Below are the code and all the weights of a small trained network. Each question names an input and a class and asks about switching units off, where a switched-off unit gives its printed mean instead of its output.

import numpy as np


def w(rows, s, z=0):
    codes = np.array(rows[::2]) - 128.0
    scale = np.full(codes.shape[1], s)
    scale[-1] = z or s
    return codes * scale


def f(y):
    return np.maximum(y, 0)


def log_softmax(a):
    a = a - a.max(-1, keepdims=True)
    return a - np.log(np.exp(a).sum(-1, keepdims=True))


def net(x, mask):
    res = np.array(x, float).reshape(1, 8) / 4 @ E
    y = f(res @ A[0][:, :-1].T + A[0][:, -1])
    res = res + np.where(mask, y, B[0][:, -1]) @ B[0][:, :-1]
    return log_softmax(res[-1] @ U[:, :-1].T + U[:, -1])


A, B = {}, {}
E = w([
[87,54,142,134,191,60,115,93,103,182],'x0',
[117,91,142,148,148,167,119,112,130,91],'x1',
[38,139,46,139,108,88,183,129,79,80],'x2',
[111,113,143,120,120,131,138,137,139,126],'x3',
[120,76,57,159,61,107,74,97,246,122],'x4',
[92,146,86,52,147,100,47,206,137,124],'x5',
[120,107,144,141,127,156,113,113,118,107],'x6',
[176,83,115,37,109,74,153,78,121,70],'x7',
],0.011)
A[0] = w([
[183,179,76,124,100,138,165,156,155,131,254],'neuron 1',
[103,70,74,132,173,124,93,66,85,167,217],'neuron 2',
[118,111,81,77,151,144,112,204,126,107,72],'neuron 3',
[75,131,142,135,150,50,106,69,172,176,185],'neuron 4',
[181,100,99,39,96,64,120,63,139,110,17],'neuron 5',
[149,123,189,205,121,115,229,33,150,163,144],'neuron 6',
[172,133,113,80,141,135,138,82,117,50,230],'neuron 7',
[66,140,123,57,167,128,2,136,111,148,27],'neuron 8',
[92,172,138,204,73,197,101,160,69,157,188],'neuron 9',
[142,126,111,148,149,219,120,158,151,32,197],'neuron 10',
[103,119,115,51,191,157,81,176,146,99,15],'neuron 11',
[160,68,147,39,103,126,121,104,83,64,55],'neuron 12',
[118,149,124,111,138,198,125,132,179,53,223],'neuron 13',
[71,141,130,208,139,161,70,175,141,192,11],'neuron 14',
[160,141,147,74,225,164,147,147,13,155,39],'neuron 15',
[47,147,71,134,96,109,168,134,81,53,138],'neuron 16',
[124,169,164,80,203,184,192,123,107,130,8],'neuron 17',
[208,131,238,64,112,124,67,120,182,161,82],'neuron 18',
[170,136,192,106,193,160,87,114,189,149,76],'neuron 19',
[145,79,41,151,107,137,64,68,217,166,106],'neuron 20',
[105,49,176,157,197,98,101,135,111,156,232],'neuron 21',
],0.0091,0.0029)
B[0] = w([
[133,167,216,92,108,140,76,135,135,149,194],'neuron 1',
[151,232,243,120,85,74,89,175,129,201,214],'neuron 2',
[104,147,127,140,139,92,149,45,135,56,180],'neuron 3',
[129,185,186,86,69,147,101,157,67,147,216],'neuron 4',
[146,98,37,150,180,135,101,191,161,177,198],'neuron 5',
[155,192,28,34,181,141,143,27,125,58,242],'neuron 6',
[199,159,125,138,142,131,153,195,182,170,189],'neuron 7',
[156,228,35,93,155,140,109,34,93,58,210],'neuron 8',
[121,149,112,79,174,115,165,197,176,108,222],'neuron 9',
[137,152,171,63,108,54,153,175,117,164,192],'neuron 10',
[110,128,76,51,185,124,105,52,129,55,184],'neuron 11',
[177,83,76,120,197,156,177,222,172,145,190],'neuron 12',
[125,174,244,90,76,118,118,113,142,147,186],'neuron 13',
[193,59,45,133,231,164,214,181,146,171,221],'neuron 14',
[57,33,111,113,52,190,2,115,66,191,224],'neuron 15',
[122,89,193,244,110,36,127,128,110,91,225],'neuron 16',
[73,83,100,127,98,207,82,131,52,143,189],'neuron 17',
[85,142,180,218,176,56,115,106,37,156,229],'neuron 18',
[163,137,145,223,163,78,86,68,55,133,206],'neuron 19',
[65,43,105,113,66,224,65,134,48,123,254],'neuron 20',
[239,196,173,66,80,71,93,152,206,199,226],'neuron 21',
],0.0069,0.012)
U = w([
[156,167,187,74,90,124,125,156,149,145,92],'0',
[90,49,119,124,86,203,106,117,116,128,90],'1',
[142,151,92,91,166,144,148,44,138,67,92],'2',
[159,84,99,138,206,148,163,200,162,152,85],'3',
[129,97,162,246,155,76,130,105,108,101,110],'4',
[143,132,159,100,124,135,132,139,142,131,254],'5',
],0.014,0.0099)

Each question gives the input, the list of numbers given to net, and the class t.
The units are the neurons (one row each of A and B). Each row of codes is followed by its name. A weight is (code - 128) times the scale printed after its matrix; where a second scale follows, it is the last column's (A, B and U).
mask holds one flag per neuron, in row order. A switched-off neuron (its flag False) gives its mean, the last column of its row in B, instead of its output. The means were averaged over made-up inputs and are rounded, as every weight is.
A unit's drop is (log p(t) with every unit on - log p(t) with that unit switched off) / (log p(t) with every unit on - log p(t) with every unit switched off).
The circuit of an input: a set's keep is (log p(t) with only the set's units on - log p(t) with every unit switched off) / (log p(t) with every unit on - log p(t) with every unit switched off). Starting from the 12 units with the biggest drops (on a tie, the unit counted first), units are removed one at a time, each time the one whose removal leaves the highest keep (on an exact tie, the one counted first), for as long as the keep stays at least 0.8.
circuit, biggest first: the units of the circuit, biggest drop first
most important unit: the unit with the biggest drop
top k neurons: the k neurons with the biggest drops, biggest first
drop when u is switched off: that unit's drop, to one decimal
input [0,1,5,-6,-4,-3,2,-6], class 3: most important unit => neuron 9
input [-3,2,4,0,7,-8,-4,-8], class 2: top 2 neurons => neuron 6; neuron 15
input [0,1,-1,5,-4,-3,2,-3], class 1: top 4 neurons => neuron 15; neuron 17; neuron 2; neuron 8
input [7,-1,6,7,-3,-1,-7,0], class 0: circuit, biggest first => neuron 21; neuron 2
input [-5,-1,8,2,5,-7,-8,8], class 3: top 3 neurons => neuron 5; neuron 7; neuron 12
input [-8,4,2,-5,4,-6,-7,-7], class 0: top 2 neurons => neuron 13; neuron 1
input [6,-5,8,-2,-6,8,5,-7], class 2: top 2 neurons => neuron 8; neuron 11
input [-3,-3,7,2,-6,-1,-3,6], class 4: top 2 neurons => neuron 16; neuron 20
input [-2,4,-5,2,-5,-3,-7,3], class 1: circuit, biggest first => neuron 15; neuron 17
input [7,4,2,7,-5,6,1,-7], class 0: top 3 neurons => neuron 21; neuron 2; neuron 6
input [8,0,5,-4,7,6,-3,-7], class 0: top 2 neurons => neuron 2; neuron 4
input [6,3,1,4,-3,1,6,1], class 0: top 2 neurons => neuron 21; neuron 2
input [-7,-8,5,-6,8,-5,8,5], class 1: top 3 neurons => neuron 20; neuron 21; neuron 2
input [-7,1,-1,8,4,3,3,-8], class 3: most important unit => neuron 14
input [6,-2,-1,-7,-1,0,5,1], class 0: drop when neuron 21 is switched off => 0.1
input [5,-7,-8,7,-4,6,2,5], class 4: drop when neuron 19 is switched off => 0.3
input [-2,7,-8,3,-3,8,-2,4], class 2: drop when neuron 11 is switched off => 0.7
